Below is a small trained network, with its code and all its weights. Each question gives an input and a target symbol and asks what happens when units are switched off, that is, made to give their printed mean instead of their output.

import numpy as np


def w(rows, s, z=0):
    codes = np.array(rows[::2]) - 128.0
    scale = np.full(codes.shape[1], s)
    scale[-1] = z or s
    return codes * scale


def f(y):
    return np.maximum(y, 0)


def softmax(a):
    e = np.exp(a - a.max(-1, keepdims=True))
    return e / e.sum(-1, keepdims=True)


def log_softmax(a):
    a = a - a.max(-1, keepdims=True)
    return a - np.log(np.exp(a).sum(-1, keepdims=True))


def net(x, mask):
    ids = ['Σεζλμτω'.index(c) for c in x.split()]
    T = len(ids)
    res = E[ids] + P[:T]
    r = res
    for j in range(2):
        rows = slice(2 * j, 2 * j + 2)
        q, k, v = (r @ M[0][rows].T for M in (Q, K, V))
        z = softmax(np.where(np.tri(T) > 0, q @ k.T / 2**0.5, -1e9)) @ v
        o = O[0][rows]
        res = res + np.where(mask[j], z, o[:, -1]) @ o[:, :-1]
    y = f(res @ A[0][:, :-1].T + A[0][:, -1])
    res = res + np.where(mask[2:6], y, B[0][:, -1]) @ B[0][:, :-1]
    return log_softmax(res[-1] @ U[:, :-1].T + U[:, -1])


Q, K, V, O, A, B = {}, {}, {}, {}, {}, {}
E = w([
[145,178,98,92,104,140,184],'Σ',
[109,140,66,96,153,132,162],'ε',
[125,113,143,81,30,120,65],'ζ',
[70,108,104,118,179,164,151],'λ',
[254,234,149,69,172,191,108],'μ',
[108,118,145,94,164,222,46],'τ',
[105,212,187,70,208,99,131],'ω',
],0.019)
P = w([
[9,101,69,36,131,131,166],'0',
[141,118,185,129,140,154,79],'1',
[141,130,170,130,148,156,51],'2',
[123,163,169,118,143,135,92],'3',
[128,157,167,124,166,143,97],'4',
[104,174,145,130,164,130,146],'5',
],0.011)
Q[0] = w([
[112,194,169,111,154,40,146],'H1',
[50,178,121,40,120,255,79],'H1',
[62,175,163,30,146,199,182],'H2',
[113,161,116,145,165,184,155],'H2',
],0.0076)
K[0] = w([
[95,84,96,111,163,128,124],'H1',
[63,124,159,38,148,191,150],'H1',
[42,168,59,3,120,79,103],'H2',
[131,192,141,50,157,159,89],'H2',
],0.012)
V[0] = w([
[69,67,131,128,92,169,84],'H1',
[64,90,60,124,118,90,255],'H1',
[115,108,222,136,220,7,75],'H2',
[97,140,66,95,105,31,97],'H2',
],0.0086)
O[0] = w([
[63,45,177,194,124,119,152,182],'H1',
[178,90,102,140,98,118,130,175],'H1',
[92,129,156,6,109,77,96,2],'H2',
[122,143,109,145,105,16,126,193],'H2',
],0.014,0.0052)
A[0] = w([
[209,125,125,120,137,37,165,93],'N1',
[164,122,184,53,147,171,100,107],'N2',
[144,70,68,213,220,210,202,40],'N3',
[132,125,3,79,49,142,121,2],'N4',
],0.0059,0.0039)
B[0] = w([
[8,89,5,170,87,118,133,164],'N1',
[58,85,143,128,193,89,150,178],'N2',
[164,228,85,2,55,138,173,254],'N3',
[75,178,38,136,138,24,140,144],'N4',
],0.0093,0.0099)
U = w([
[105,161,93,231,252,87,88,255],'Σ',
[74,236,123,186,148,202,77,124],'ε',
[190,41,115,153,189,145,169,215],'ζ',
[163,253,98,193,145,139,70,98],'λ',
[133,141,58,142,210,106,93,43],'μ',
[105,184,27,236,185,156,59,41],'τ',
[134,112,174,138,150,161,219,141],'ω',
],0.0052,0.0039)

Each question gives the input, a string of symbols that net reads in full, and the target symbol t.
The units are the heads (2 rows each of Q, K, V and O) and the neurons (one row each of A and B). Each row of codes is followed by its name. A weight is (code - 128) times the scale printed after its matrix; where a second scale follows, it is the last column's (O, A, B and U).
mask holds one flag per unit, heads first, then neurons. A switched-off unit (its flag False) gives its mean, the last column of its rows in O or B, instead of its output. The means were averaged over made-up inputs and are rounded, as every weight is.
A unit's drop is (log p(t) with every unit on - log p(t) with that unit switched off) / (log p(t) with every unit on - log p(t) with every unit switched off).
The circuit of an input: a set's keep is (log p(t) with only the set's units on - log p(t) with every unit switched off) / (log p(t) with every unit on - log p(t) with every unit switched off). Starting from all 6 units, units are removed one at a time, each time the one whose removal leaves the highest keep (on an exact tie, the one counted first), for as long as the keep stays at least 0.8.
circuit, biggest first: the units of the circuit, biggest drop first
unit that matters most: the unit with the biggest drop
k most important neurons: the k neurons with the biggest drops, biggest first
which heads matter: for each layer, one digit per head in row order, 1 if its drop is at least 0.15 and else 0, layers parted by /
drop of u: that unit's drop, to one decimal
input τ τ μ ε, target ω: unit that matters most : H1
input ε ε Σ μ Σ, target τ: which heads matter : 11
input μ μ ε τ ε λ, target ε: circuit, biggest first : (H1, H2, N3)
input λ λ Σ, target ζ: which heads matter : 10
input τ μ μ Σ μ, target ω: which heads matter : 11
input μ μ μ μ Σ ε, target λ: which heads matter : 11
input μ λ τ μ ε, target ε: circuit, biggest first : (H1, H2)
input Σ ε τ ζ λ λ, target λ: circuit, biggest first : (N3, H2)
input τ λ λ τ λ, target ω: circuit, biggest first : (H1, N3, H2)
input ζ λ λ ζ ζ μ, target Σ: circuit, biggest first : (H2, N3)
input τ μ τ μ μ, target ω: which heads matter : 11
input ω λ Σ μ ζ Σ, target μ: 2 most important neurons : (N4, N1)
input ζ μ τ ω Σ, target Σ: drop of H2 : 0.5
input ω μ ζ ζ ε, target μ: circuit, biggest first : (H2)
input ω Σ λ, target μ: drop of H2 : 0.9
input λ λ τ, target ζ: drop of H1 : 0.7
